Below are the code and all the weights of a small trained network. Each question names an input and a target symbol and asks about switching units off, where a switched-off unit gives its printed mean instead of its output.

import numpy as np


def w(rows, s, z=0):
    codes = np.array(rows[::2]) - 128.0
    scale = np.full(codes.shape[1], s)
    scale[-1] = z or s
    return codes * scale


def norm(h):
    return h / np.sqrt((h * h).mean(-1, keepdims=True) + 1e-5)


def f(y):
    return np.maximum(y, 0)


def softmax(a):
    e = np.exp(a - a.max(-1, keepdims=True))
    return e / e.sum(-1, keepdims=True)


def log_softmax(a):
    a = a - a.max(-1, keepdims=True)
    return a - np.log(np.exp(a).sum(-1, keepdims=True))


def net(x, mask):
    ids = ['ΛΠΦΩβεζστ'.index(c) for c in x.split()]
    T = len(ids)
    res = E[ids] + P[:T]
    q, k, v = (norm(res) @ M[0].T for M in (Q, K, V))
    z = softmax(np.where(np.tri(T) > 0, q @ k.T / 2**0.5, -1e9)) @ v
    res = res + np.where(mask[0], z, O[0][:, -1]) @ O[0][:, :-1]
    y = f(norm(res) @ A[0][:, :-1].T + A[0][:, -1])
    res = res + np.where(mask[1:17], y, B[0][:, -1]) @ B[0][:, :-1]
    return log_softmax(norm(res)[-1] @ U[:, :-1].T + U[:, -1])


Q, K, V, O, A, B = {}, {}, {}, {}, {}, {}
E = w([
[129,93,104,161],'Λ',
[104,107,156,123],'Π',
[146,95,109,161],'Φ',
[133,96,109,169],'Ω',
[109,56,162,92],'β',
[144,95,97,146],'ε',
[136,155,217,130],'ζ',
[148,98,112,154],'σ',
[106,173,5,93],'τ',
],0.014)
P = w([
[94,253,197,37],'0',
[196,64,208,170],'1',
[194,70,195,164],'2',
[189,72,179,156],'3',
[179,78,163,149],'4',
[180,86,152,148],'5',
[177,86,151,145],'6',
],0.0049)
Q[0] = w([
[64,92,223,61],'h1',
[196,2,115,230],'h1',
],0.0092)
K[0] = w([
[172,8,187,139],'h1',
[75,164,169,66],'h1',
],0.012)
V[0] = w([
[254,122,132,133],'h1',
[118,157,100,246],'h1',
],0.0087)
O[0] = w([
[181,237,172,222,4],'h1',
[255,68,249,71,172],'h1',
],0.009,0.0011)
A[0] = w([
[102,175,148,188,122],'n1',
[56,173,138,100,110],'n2',
[122,78,178,8,49],'n3',
[208,211,146,171,27],'n4',
[156,239,88,153,93],'n5',
[127,81,101,135,4],'n6',
[154,203,219,103,137],'n7',
[239,118,186,126,105],'n8',
[191,45,132,113,76],'n9',
[134,121,67,134,76],'n10',
[70,158,81,35,54],'n11',
[131,122,173,170,199],'n12',
[127,155,220,133,55],'n13',
[107,95,88,74,169],'n14',
[128,61,181,144,27],'n15',
[58,121,76,151,165],'n16',
],0.011,0.0035)
B[0] = w([
[130,165,97,64,189],'n1',
[140,157,118,228,151],'n2',
[134,129,11,83,202],'n3',
[2,161,145,141,191],'n4',
[137,110,88,52,170],'n5',
[118,106,120,164,151],'n6',
[168,78,148,200,192],'n7',
[212,161,164,160,253],'n8',
[93,208,147,137,230],'n9',
[153,119,183,137,160],'n10',
[204,87,207,139,152],'n11',
[112,135,168,71,210],'n12',
[160,123,177,202,172],'n13',
[86,169,200,110,196],'n14',
[47,179,124,66,188],'n15',
[195,125,166,106,228],'n16',
],0.0081,0.0066)
U = w([
[52,75,90,21,143],'Λ',
[3,121,232,87,76],'Π',
[106,9,138,125,126],'Φ',
[184,185,45,141,194],'Ω',
[166,225,198,211,64],'β',
[74,97,63,204,254],'ε',
[234,32,142,197,44],'ζ',
[46,226,112,106,156],'σ',
[216,130,183,20,121],'τ',
],0.014,0.0043)

Each question gives the input, a string of symbols that net reads in full, and the target symbol t.
The units are the heads (2 rows each of Q, K, V and O) and the neurons (one row each of A and B). Each row of codes is followed by its name. A weight is (code - 128) times the scale printed after its matrix; where a second scale follows, it is the last column's (O, A, B and U).
mask holds one flag per unit, heads first, then neurons. A switched-off unit (its flag False) gives its mean, the last column of its rows in O or B, instead of its output. The means were averaged over made-up inputs and are rounded, as every weight is.
A unit's drop is (log p(t) with every unit on - log p(t) with that unit switched off) / (log p(t) with every unit on - log p(t) with every unit switched off).
The circuit of an input: a set's keep is (log p(t) with only the set's units on - log p(t) with every unit switched off) / (log p(t) with every unit on - log p(t) with every unit switched off). Starting from the 12 units with the biggest drops (on a tie, the unit counted first), units are removed one at a time, each time the one whose removal leaves the highest keep (on an exact tie, the one counted first), for as long as the keep stays at least 0.8.
units of the circuit, in order: the units of the circuit, biggest drop first
most important unit: the unit with the biggest drop
top k neurons: the k neurons with the biggest drops, biggest first
drop when u is switched off: that unit's drop, to one decimal
input Φ Φ Ω Ω Ω σ, target β: most important unit : n4
input β σ Ω β Π, target β: units of the circuit, in order : h1; n2; n16
input Ω Π β β Π, target β: top 3 neurons : n2; n16; n3
input Ω ε Ω Φ σ Φ β, target Π: units of the circuit, in order : h1; n8
input σ Φ β Ω Φ, target σ: units of the circuit, in order : h1; n4; n8
input Ω ζ β Φ Ω Λ Λ, target τ: units of the circuit, in order : h1; n9
input τ ζ Π σ β Λ, target Π: units of the circuit, in order : n14; h1
input ζ Ω σ, target ζ: top 4 neurons : n9; n4; n8; n14
input ζ Ω σ Ω β Λ Ω, target ζ: top 2 neurons : n16; n9
input β Φ Λ Φ τ ζ Ω, target ε: drop when n8 is switched off : 0.1
input Λ Π Ω Λ, target Λ: drop when n8 is switched off : 0.0
input ε Ω σ, target Ω: drop when h1 is switched off : 1.0
